[108 125  83 200 197 108 120 121 113 133] -> tapu
[144 130 128 177 137  99 136 135 140  85] -> dem
[111  84 127 108 113 130  87 103 106 184] -> Lus
[111 146 127 108 113 108  87 133 131 132] -> raba
[111 109 127 108 113 130  85 103 118 184] -> Likal
[127 131 146 111 130 133 113 133 108  87] -> pob
q: [144 130 128 177 137  99 136 135 140  85]	dem
perm: [132 131 133  87 108 113 108 127 146 111]	raba
q: [111  85 128 108 114 130  87 104 105 183]	Lus
perm: [133 113 121 120 108 197 200  83 125 108]	tapu
has: [197 200  83 125 108]	no

[115 129 113  84 146  91] : pob
[116  84 116 146 129 123] : raba
[115 129 123  84 146  91] : tapu
perm: [123  84 146  91 115 129]	tapu
perm: [146  91 115 129 113  84]	pob
q: [116  84 116 146 129 123]	raba
perm: [ 91 146  84 113 129 115]	pob

[160 137 111  90 116 166 147 141 141 125  81 106 131  97 150 129 202 140
 124 105 114 125 102 154 134 129 179 163 119 124 174]  tiniv
[193 150 142  75 118 141 188 140 168 125  91  81 166  87 147 148 159 137
  70 119 114 148 107 171 139 114 192 155 146 118 164]  Likal
[147 128 126 127 105 141 125 128 136 123 120 134 117 140 130 132 153 146
 137 110 129 127 122 137 122 145 130 133 106 121 147]  Lus
[177 149 135  72 126 146 183 142 160 130  88  82 162  78 144 142 166 130
  78 124 112 147 109 166 141 107 193 164 151 123 165]  zeked
[124 132 116 106 147 143 139 137 124 134 104 115 136  95 140 125 160 122
 120 129 122 128 118 135 133 116 163 152 143 133 145]  pob
[185 149 138  77 124 148 185 139 163 126  91  83 166  84 145 144 161 136
  77 120 113 146 108 170 140 111 195 157 147 118 164]  Ruro
[144 132 124 122 103 139 126 129 133 122 115 130 116 136 129 127 160 147
 140 109 128 124 119 136 126 146 134 136 106 122 149]  dem
[128 109 134 115 149 103 126 132 136 127 147 124 145 124 122 122 139 129
 119 136 106 129 122 126 136 160 116 133 140 130 144]  raba
[145 131 126 126 107 144 122 129 136 123 117 131 116 135 129 129 159 143
 136 111 123 122 117 137 126 143 131 135 105 126 146]  kadok
[175 140 125 100  93 156 146 137 153 120  95 113 130 121 140 138 187 155
 116  99 120 131 107 156 130 141 159 150 105 117 166]  tapu
perm: [149 122 106 136 134 146 126 136 119 124 128 109 140 147 160 127 129 136
 116 130 115 122 133 129 126 139 103 122 124 132 144]	dem
q: [193 150 142  75 118 141 187 140 168 125  91  82 166  87 147 148 158 138
  71 120 113 148 107 170 139 113 192 155 146 118 164]	Likal

[128 148 153 138]  zeked
[124  99 182 195]  zada
[105 101 141 127]  pob
[180 110  97 111]  tapu
[124  95 126 117]  tiniv
[118 129 106 105]  raba
[140 143 151 127]  dem
[140  99 133 127]  soven
has: [ 99 140]	no
perm: [127 140  99 133]	soven
common zada soven: 	[99]
has: [138 153]	no
q: [128 149 153 138]	zeked
after: [128]	[148]
perm: [153 138 148 128]	zeked

[138 135 105 116 139 176 125  91 163  80] = Lus
[116 176  80 125  91 139 137 135 163 105] = Ruro
[132 120 101 135 131 117  77 116 103 137] = raba
[118 163 119 144 113 117 167 103  89 146] = dem
[101 103 116  77 120 138 117 135 131 132] = zeked
[176 125 116 163 105 138 135  92  80 139] = kadok
q: [104 101 116  77 118 139 118 136 128 133]	zeked
q: [138 136 105 115 139 176 125  90 163  81]	Lus
perm: [ 80 176 125 163 138 135 139 116  91 105]	Lus
perm: [ 77 101 103 116 117 120 131 132 135 137]	raba
after: [118]	[163]
perm: [105 116 139 176 125  91 163  80 138 135]	Lus
has: [117 138 120  77]	no

[ 68  90 173  75] = Lus
[204 204 219 202] = soven
[201 202 216 199] = tapu
[ 69  90 173  68] = pob
perm: [202 219 204 204]	soven
has: [173  68]	yes
q: [201 202 216 199]	tapu
has: [205 204]	no

[151  66  79  90]  tapu
[154 182 182 178]  dem
[ 67  79 151  90]  pob
[141 162 128 135]  tiniv
[149 189 197 190]  Lus
[162 128 135 140]  kadok
[161 165 168 167]  soven
perm: [ 79  90  66 151]	tapu
perm: [162 135 140 128]	kadok

[173 174 190 167] : tapu
[183 189 189 192] : dem
[191 199 167 203] : Likal
[178 175 186 188] : kadok
[182 178 126 138] : tiniv
[177 174 190 192] : zeked
[ 58 161 164  40] : soven
[183 189 137 169] : Ruro
[164 161  40  57] : Lus
[178 174 185 189] : zada
perm: [ 57  40 164 161]	Lus
q: [183 189 188 191]	dem
after: [182]	[178]
perm: [192 189 189 183]	dem
q: [177 175 190 192]	zeked

[102 133 144 128 169 131 156 137 110  69 165 156 132 131 106 116 116 120
 157 157 137 142 157 116 127 166 122 124 110 173 144 109 161 160  82 173
 180 131 155 137 144 152  64 132]  zada
[ 87 147 167 120 151 124 127 103 130 105 137 116 146 124 106 136 123 143
 145  83 107 121 136 127 112 154 137 145 105 141 116 135 124 144 124 131
 136 133 137 129 127 130 102 152]  pob
[152 147 151 119 109 143 129  86 165  80 131 103 132 142 105 147 130 140
 100 130 129  88 118 168 101 132 153 105 144 105 153 133  91 108 147 116
 124 136 109 117 140 125 144 125]  kadok
[173 133 129 126 103 141 127 106 152 103 124 111 124 139 124 136 133 129
  99 154 140  98 116 155 115 118 139 104 156 103 150 128  98 106 142 114
 118 131 108 119 136 123 156 117]  zeked
[ 91 154 173 118 139 124 123  92 143 109 131 105 147 125 104 146 126 152
 132  74 104 107 129 138 105 149 147 143 109 127 116 144 108 132 143 120
 126 134 128 124 126 126 122 153]  tiniv
has: [152 132  74 104 107]	yes
has: [169 131]	yes

[130 129 126 128 208]  zada
[127 128 128 207 207]  tapu
[128 128 207 207 127]  tiniv
[129 130 126 208 127]  Ruro
[129 129 128 208 206]  dem
common tiniv zada: 	[128]
q: [129 130 126 208 127]	Ruro
perm: [126 208 127 129 130]	Ruro
perm: [208 129 206 128 129]	dem
perm: [208 128 126 129 130]	zada

[147 162 144 145 168  99 114 158 138 119 147  84 145 107] : raba
[143 119 139  75 106 107 127 138 110 113 160  99 144  97] : dem
[106 163 179 101 115 161 140 106 100 152  95 159 147 147] : soven
[136 106 174 162 151 100 109 174  71 123 157  97 132 114] : zada
[102 114 156  94 124 129  98 149  76 139  93 115 140 156] : Ruro
[108  92 101 105 160  88  88 145 144 162  91  89 154 162] : pob
[112 162  88 135 148 123 111 111 181 124  91 100 121 127] : tiniv
[123 193 175 147 111 154 152 104  81 110 110 149  94 135] : tapu
[ 77 142 117 118 119 143 102 107 154 132  72 151 131 155] : Lus
[ 78 144 131 151 143 107  95 143 124 171  83 105 136 171] : Likal
[130  60 104 148 142 112 132 137 157 148 137 125 121 131] : zeked
common pob tapu: 	[154]
has: [107 154 132]	yes
after: [77]	[142]
q: [110  93 101 105 161  89  87 146 144 162  91  89 154 162]	pob
q: [ 78 144 130 151 142 107  96 142 124 173  84 106 137 170]	Likal
q: [ 77 142 118 117 120 143 103 107 154 131  71 151 130 155]	Lus
common raba Ruro: 	[114]

[117 114 105 142 129  81  92 131 131  84]  dem
[117 114 105 142 129 115  92 131 129  84]  tiniv
[131 129  81 129 114 117 113  92 131 105]  pob
perm: [129  84 117 114 105 142 129 115  92 131]	tiniv
q: [116 115 104 143 129  80  92 131 131  84]	dem
perm: [105 131  92 113 117 114 129  81 129 131]	pob
q: [117 114 105 142 129 115  92 131 129  84]	tiniv

[189  81 124 131]  Likal
[132 124  81 189]  raba
[132 124 143 134]  zeked
[132 124  81 128]  zada
[125  97 141 193]  tiniv
has: [124 131]	yes
has: [132 125  81]	no
q: [188  83 122 133]	Likal
after: [97]	[141]
perm: [ 81 124 128 132]	zada
after: [141]	[193]
perm: [189 132 124  81]	raba

[102 132 129 141 187 146 157 150 106 118 139 124  84 123] -> Lus
[121  95 146  94 153 126  76 125 147 149 140 109 155 171] -> Ruro
[157 145 121 154 125  95 187 154 155 135 110 141 147  92] -> dem
[132  93 151 126 161 117 119 102 178 119  71 158  89 127] -> soven
[152 157 151  63 141 157 101 160  95  81 109  90  92 133] -> pob
[132  93 151 126 161 162 119 102 178 157 187 114  83 196] -> zeked
[157 145 121  86 125  95 187 154 155 135 110  74  97 101] -> tiniv
[180  92  84  92 140 163 157  95 122  88 141  78 142  85] -> kadok
common Ruro Lus: 	[146]
q: [180  92  84  92 140 163 157  95 122  88 141  78 142  85]	kadok
after: [150]	[106]
has: [162 161 126 151  93]	no
q: [157 145 121  86 125  95 187 154 155 135 110  74  97 101]	tiniv
q: [156 145 122 154 125  95 187 153 155 135 109 141 147  92]	dem

